A new row, then its nearest point in the smallest flat space through zero that holds the last named rows above it.
In the rows, 128 means zero.
voset, 3 rows:
[[127 137 116 145  88 153  74  98 109 134 109 146 128  79 129 157 132 165
  129 127 165 179 147 155 141 148  78  88  89 113 124 135 105 126 125 128
  130]
 [145 155 124 155  74 163  98 140 119 129 125 148 112  99 168 155 123 146
  142 104 117 169 117 107 135 142 125 128 125 106 132 127 123 104 103 117
  154]
 [117 121 121 128 130 122  88  78 114 131 108 129 143  99  91 135 133 156
  105 150 180 152 162 180 135 141  70  76  77 133 112 148 100 153 142 134
  105]]
New rows:
[108 139  95 147 134  96 113 149 135  99 124  96 158 172 136 134 129 137
 116 159  91 118 138 130 111 120 153 127 133 128 123 121 150 150 123 150
 129] | [132 129 134 125 142 116 142 132 134 124 133 120 129 145 124 116 124 118
 117 131 118 113 125 123 122 123 140 135 132 136 123 135 130 135 126 125
 124]
[135 166 138 156 122 119 139 123 135 113 138 111 142 137 133 108  81 142
 126 100 128 138 136 114 101 142 130 146 121 114 105 127 119 154 104 131
 137] | [146 149 137 142 121 125 125 131 130 120 131 125 124 137 136 123 116 126
 108 124 112 130 123 117 123 132 136 128 120 131 114 149 121 133 110 116
 132]
Mor, 2 rows:
[[174 103 152 151 125  74 142  99 140 141 130  93 115 138 147 121 104 107
   95 111 140 131 120 164 130 108 147 114 133  99 132 153  75  75 143 155
  144]
 [153 122 135 150 126 102 131 125 140 130 130 115 128 133 154 126 113 120
  109 120 145 131 125 148 138 119 140 121 128 104 123 151  95  98 138 140
  144]]
New rows:
[167 126  91 125 142 109 126 165 110 121 102 116 140  93 144 120 122 141
 131 126 159 106 114 142 183 116 168 119 127 130 117 152 119  86 140 137
 133] | [140 133 125 149 127 119 125 140 140 124 130 128 136 130 157 129 119 128
 118 125 147 131 128 138 142 126 136 125 125 108 118 149 108 112 135 131
 144]
[137 140 139 116 130  99 168 103 116 141 125 119  97 139 134 124  98 150
 119 152 123 124 134 130 157 132 147  93 119 104 127 135 139 122 122 137
 143] | [140 120 136 131 127 114 133 117 130 133 128 118 123 131 129 126 122 122
 120 123 128 128 126 137 126 122 132 124 130 123 131 132 116 115 131 135
 130]
sevu:
[[151 147 106 130 161 156  93 109 138 111 157 157 139 148 132 122 112 184
  164 139 160 188 141 168 166 110 146 137 150  94 126 138 114 145 139 119
   66]
 [139 128 123 151 140 144 112 116 135 121 167 130 136 154 123 105 111 161
  145 139 148 167 132 143 140 122 141 129 148 104 139 138 115 129 128 118
  103]
 [144 125 101 153 135 158 107  98 141 111 170 148 134 177 122 113 130 156
  155 160 147 162 148 161 145 119 144 128 168 118 157 113 123 140 126 116
  112]]
New rows:
[119 105 122 111 115  91 156 176 141 175 101 101 129 117 136 172 109 105
 137 105 150 116 133  94 114 152 126 147  96 135 134 128 151 111 155 145
 129] | [118 129 145 114 122 109 142 146 120 139 103 115 124  99 131 137 127 109
 111 109 116 106 116 107 116 134 118 128 104 135 111 136 131 120 129 135
 140]
[136 100 107  98 121 109 163 117 131 124 146 124 135 143 129 111 159 125
 138 152 156 122 176 145 129 158 124 123 169 146 193 113 142 140 121  83
  98] | [132 120 109 140 120 142 124 109 135 119 142 140 127 158 124 127 143 124
 137 151 128 126 143 143 129 127 133 125 152 139 152 105 133 135 123 124
 141]
pas (2 x 37):
[[149 154 148 154 178 111 121 109 109  80 113 110 185 173 149 150 121 137
  133 124 160 148 150 129 122 140 165 171 133 122 156 143 111 104 172 176
  123]
 [116  88 129  93 121 145 129 174 169 167 163 147 138 129 133  95  83 162
  149 131 102 135 122 105 166 109 127  97  83 123 142 133 145 153  87 105
   99]]
New rows:
[175 161 110 173 144 105 140 146 139 145 111 145 129 131 106 164 136 103
 115 115 146 122 143 175 115 156 191  97 170 132 117  94 122 110 150 109
 132] | [133 144 127 142 130 121 128 109 111 113 114 120 123 127 126 141 147 114
 119 127 138 125 130 138 112 136 128 140 147 130 122 126 121 118 144 137
 140]
[115  99  97 155  99 135 122 122 152 127 142 146  76 115  98 111 111  92
 139 148 126 117 141 116 128 137 118 108  75  88 131 126 133 116  83 141
 118] | [120 115 121 116 110 135 130 139 138 148 136 136 109 113 121 117 126 128
 128 130 115 122 120 125 134 122 115 110 122 130 120 123 135 139 109 109
 127]
[100 151 131 119 124  88 135 106 112 119 119 120 147 132 128 168 145 111
 126 124 150 130 147 138  91 155 145 137 132 151 118 121 109  85 119 155
 135] | [135 147 130 145 137 119 127 108 110 107 113 118 131 133 129 143 145 116
 120 126 142 128 133 137 112 137 133 145 146 129 126 128 119 115 149 143
 139]
Zivad (3 x 37):
[[122 114 128 147 115 142 136 121 128 103 143 133 137 121 136 132 113 100
  135  79 104 141 113 147 133 144 132 107 148 121 128 160 133 114 117 147
  142]
 [118 104 155 115 132 170 152 147 139  95 131 126 150 108 142 128 146  76
  148  96 118  96 138 149 115 133 161 126 173 128 137 208 123 120 123 152
  155]
 [126 128 102 177 116  99 118  91 122 123 150 146 122 136 135 133  89 143
  112  86 106 181  97 145 149 149 103 106 121 129 119  95 140 125 128 130
  120]]
New rows:
[127 133 177  81 129 155 154 165 137 105 103 109 115 103 122 119 165 108
 141 117 126  80 141 146 110 122 154 136 157 114 122 185 117 119 150 145
 140] | [124 116 155  95 135 165 145 158 136 114 118 116 142 114 130 125 157  93
 147 134 134  84 149 129 110 119 158 138 154 126 137 186 119 124 124 139
 146]
[132 123 120 162 146 110 134  99 143 139 141 146 139 118 148 122 121 139
 118 133 131 147 117 152 130 137 131 146 161 162 133 110 146 149 152 113
 125] | [121 122 125 155 153 102 130 103 138 127 138 151 132 127 150 127 124 144
 109 120 134 142 125 153 133 136 127 142 144 155 126 117 129 151 155 122
 121]
[126 113 135 145 101 124 121 109 141 111 126 107 132 118 145 134 134 102
 119  99 109 135 120 161 145 100 124 121 133 136 169 163 127 103 126 155
 118] | [124 118 130 139 122 138 134 124 129 111 137 132 135 122 135 130 121 109
 133  97 114 134 120 142 130 138 133 117 143 125 129 152 131 121 123 140
 138]
geviz:
[[124 142 108 119 127 139 114 122 120 134 153 130 122 157 142 110 126 136
  121 161 143 113 106 140 138 122 119 117 115 149 117 115 160 132 125 110
  126]
 [167 118 168 139 155  84 138 134 128 134 104 125 136  64 128 156 130 119
  138  75  89 166 169 113 110 145 144 131 151  92 156 142  52 110 115 159
  118]]
New rows:
[156 109 156 137 118 137 146 124 161 140 113 150 136 126 130 112 132 132
 120  97 103 157 137 124 125 117 119 109 134  83 130 145 105 138 134 127
 118] | [134 121 141 133 131 119 135 131 132 126 114 127 132 108 122 139 129 123
 132 108 117 139 142 121 122 132 134 133 136 115 136 135 106 124 128 139
 128]
[119 159 113  87 126 137 127 106 109 128 135 130 121 159 165 103 105 129
  94 165 140  97 129 177 117 126 116 124 102 142 100  69 147 165 132  83
 161] | [124 145 104 117 127 141 111 121 118 135 158 130 121 162 145 107 126 138
 120 167 146 110 102 142 140 121 117 115 113 153 115 112 166 133 124 107
 125]
zope:
[[125 136 156 155 125 149  93 134 102 137 123 151 124 131 108 120 112 179
  107 179  93 145 108 173  97  90  92  87 134 131 131 122 151 102 137 111
  139]
 [106 161 123  83 139 140 157 128 121 156  97 121  60 108 117 135 113 107
  121 146  60  83 100 153  93 115  79  88 124 104 145 130 153 124 153 117
  179]
 [122 130  65 103  99 119 190 116 151 147 126 105  71 123 160 157 133  89
  131  72 123  57 145 102 150 167 151 133 125 102 136 130 115 151 116 141
  164]
 [131 157 119 125 122 126 133 131 114 155 130 130  62 101 106 132  99 127
  110 128  71  92 102 151  99 139  99 110 135 104 144 145 159 124 108 147
  139]]
New rows:
[140 120 113 146 118  89 123 139 136 115 139 111 105 113 126 144 113 130
 143 103 132 127 118 125 147 138 151 157 132 109 139 143 107 111  82 144
 124] | [142 128 113 143 116 115 129 127 130 131 147 126 117 120 127 131 121 124
 125 102 134 118 132 118 137 154 146 147 133 122 129 140 129 135  98 151
 109]
[112 121 133 130 133 130 116 123 179 156 135 136 110 114 141 138 107 166
 145 131 125 104 163 107 149 149 125 135 123 107 117 100 157 154 118 151
 127] | [131 127 114 136 115 126 134 126 130 133 134 127 116 128 133 134 126 130
 124 116 128 115 132 126 133 138 136 129 130 123 129 130 127 131 117 134
 130]
[127 116 129 167  94 138 113 141 128 117 159 150 161 145 123 138 124 180
 131 109 148 129 131 111 154 124 176 126 129 124 119 126 125 127  97 136
 111] | [143 108 118 177  98 128 109 126 126 123 152 140 149 143 138 132 129 165
 118 119 155 139 145 127 146 134 156 134 135 135 121 125 119 124 103 135
 110]
fasi:
[[140 118 136 121 127 183 105 106  86 136 170  88 147 123 135 145 129  94
  102  93 162 128 143 146 124 150 128  82 139 152 110 122 147 182 142 126
  144]
 [162 108 159  79 127 165 134  96  82 123 187 105 126 138 140 156 143 107
   95 101 169 126 155 143 130 145 138  66 126 139  97 133 152 165 165 161
  144]
 [146 113 161  93 128 174 135  94  64 120 185 102 136 146 140 158 145 109
   83 114 170 125 149 147 132 153 130  67 132 151  96 140 163 177 165 159
  154]
 [162 100 160  95 118 159 102 104 135 149 162  93 131 110 127 144 131 106
  129  63 152 126 163 135 121 126 155  82 115 122 117 102 123 146 140 116
  133]
 [165 120 146  75 101 167 101 121 101 124 184 119 141 141 133 121 151 108
  110  93 174 140 162 149 126 152 127  61 158 143 106 117 155 172 138 119
  140]]
New rows:
[136 146  83 129 152 141 118 108  83 143 153 129 110 130 163 122 141  97
  95 145 168 125  94 131 140 135  97 136 155 131 104 141 157 136 125 136
 115] | [136 143  86 131 141 145 133 134  91 113 150 127 127 129 142 128 120 102
 112 143 144 133 112 136 128 147 105 122 150 146 117 144 140 157 135 155
 121]
[128 133 166 103  96  93  99 100 145 119 140 112 166 109 139 132 160 118
 139  95 145  97 114 108 114 164 122 121 113 108 134 137 158 161 120 154
 133] | [135 119 150 113 119 137 121 120 127 132 139 122 132 131 126 131 136 129
 124 112 137 128 143 132 128 129 136 109 126 128 123 121 133 134 132 121
 136]
